Below are the code and all the weights of a small trained network. Each question names an input and a class and asks about switching units off, where a switched-off unit gives its printed mean instead of its output.

import numpy as np


def w(rows, s, z=0):
    codes = np.array(rows[::2]) - 128.0
    scale = np.full(codes.shape[1], s)
    scale[-1] = z or s
    return codes * scale


def f(y):
    return y / 2 * (1 + np.tanh(0.7978845608 * (y + 0.044715 * y**3)))


def log_softmax(a):
    a = a - a.max(-1, keepdims=True)
    return a - np.log(np.exp(a).sum(-1, keepdims=True))


def net(x, mask):
    res = np.array(x, float).reshape(1, 7) / 4 @ E
    y = f(res @ A[0][:, :-1].T + A[0][:, -1])
    res = res + np.where(mask, y, B[0][:, -1]) @ B[0][:, :-1]
    return log_softmax(res[-1] @ U[:, :-1].T + U[:, -1])


A, B = {}, {}
E = w([
[137,177,125,67,132],'x0',
[61,184,180,144,48],'x1',
[133,123,120,123,120],'x2',
[129,122,124,125,124],'x3',
[71,143,5,144,137],'x4',
[132,133,128,130,128],'x5',
[137,140,129,134,129],'x6',
],0.014)
A[0] = w([
[197,125,78,25,161,160],'N1',
[83,106,130,225,30,195],'N2',
[147,72,95,169,248,175],'N3',
[148,6,114,145,245,206],'N4',
[104,162,22,187,108,235],'N5',
[199,18,123,198,172,217],'N6',
[164,91,102,185,138,147],'N7',
[201,130,112,80,148,111],'N8',
[157,86,118,201,160,138],'N9',
[184,89,213,132,87,226],'N10',
[114,196,132,66,84,112],'N11',
[172,136,160,63,176,171],'N12',
[211,102,208,113,97,253],'N13',
[179,152,117,55,213,197],'N14',
[160,114,183,61,124,200],'N15',
[77,193,151,77,97,173],'N16',
[79,169,141,39,103,110],'N17',
[88,152,41,139,78,161],'N18',
[145,177,70,136,156,93],'N19',
[72,205,97,71,187,167],'N20',
[129,133,164,199,98,92],'N21',
],0.011,0.0056)
B[0] = w([
[106,58,168,31,211,216],'N1',
[44,225,145,207,134,206],'N2',
[206,117,26,109,116,224],'N3',
[246,80,33,119,104,244],'N4',
[70,74,23,211,155,248],'N5',
[191,238,156,45,2,222],'N6',
[142,155,69,191,61,163],'N7',
[109,105,195,41,194,174],'N8',
[164,174,97,142,52,165],'N9',
[137,229,242,112,70,212],'N10',
[193,160,43,63,40,164],'N11',
[157,127,195,35,168,187],'N12',
[103,220,193,56,65,224],'N13',
[144,35,195,25,209,215],'N14',
[138,204,198,60,103,191],'N15',
[216,207,64,166,34,182],'N16',
[204,141,26,108,90,163],'N17',
[99,136,40,228,209,215],'N18',
[144,19,80,95,112,166],'N19',
[205,34,56,90,176,191],'N20',
[60,165,118,139,55,152],'N21',
],0.0074,0.015)
U = w([
[216,181,170,147,9,232],'0',
[174,138,50,183,74,228],'1',
[146,124,230,88,167,68],'2',
[125,82,108,130,240,3],'3',
[66,171,245,234,2,44],'4',
[24,170,127,247,115,107],'5',
],0.0093,0.0037)

Each question gives the input, the list of numbers given to net, and the class t.
The units are the neurons (one row each of A and B). Each row of codes is followed by its name. A weight is (code - 128) times the scale printed after its matrix; where a second scale follows, it is the last column's (A, B and U).
mask holds one flag per neuron, in row order. A switched-off neuron (its flag False) gives its mean, the last column of its row in B, instead of its output. The means were averaged over made-up inputs and are rounded, as every weight is.
A unit's drop is (log p(t) with every unit on - log p(t) with that unit switched off) / (log p(t) with every unit on - log p(t) with every unit switched off).
The circuit of an input: a set's keep is (log p(t) with only the set's units on - log p(t) with every unit switched off) / (log p(t) with every unit on - log p(t) with every unit switched off). Starting from the 12 units with the biggest drops (on a tie, the unit counted first), units are removed one at a time, each time the one whose removal leaves the highest keep (on an exact tie, the one counted first), for as long as the keep stays at least 0.8.
circuit, biggest first: the units of the circuit, biggest drop first
most important unit: the unit with the biggest drop
top k neurons: the k neurons with the biggest drops, biggest first
drop when u is switched off: that unit's drop, to one decimal
input [1,-6,7,7,6,6,-7], class 3: most important unit : N1
input [-8,-6,-2,-5,0,4,-2], class 0: top 2 neurons : N6, N18
input [1,-1,-7,-6,-7,-5,-6], class 2: top 2 neurons : N12, N16
input [1,8,-7,2,3,-4,3], class 1: top 2 neurons : N16, N11
input [1,-5,7,-6,-4,-8,-6], class 2: top 2 neurons : N14, N1
input [-7,-2,3,-2,0,-1,-7], class 0: top 4 neurons : N6, N18, N5, N20
input [1,-2,3,-6,-6,-3,-8], class 2: top 2 neurons : N16, N12
input [8,-5,-1,-5,0,4,1], class 2: top 2 neurons : N5, N18
input [0,1,1,3,0,-4,0], class 4: circuit, biggest first : N4, N3, N20
input [1,-5,3,1,0,-3,4], class 2: drop when N16 is switched off : 0.1
input [0,5,-1,1,0,6,8], class 4: top 2 neurons : N4, N3
input [5,0,-3,-7,8,-3,-5], class 3: drop when N6 is switched off : 0.3
input [-6,-8,7,8,-2,-1,-8], class 0: drop when N6 is switched off : 0.2
input [6,-7,8,3,1,-4,-7], class 3: most important unit : N10
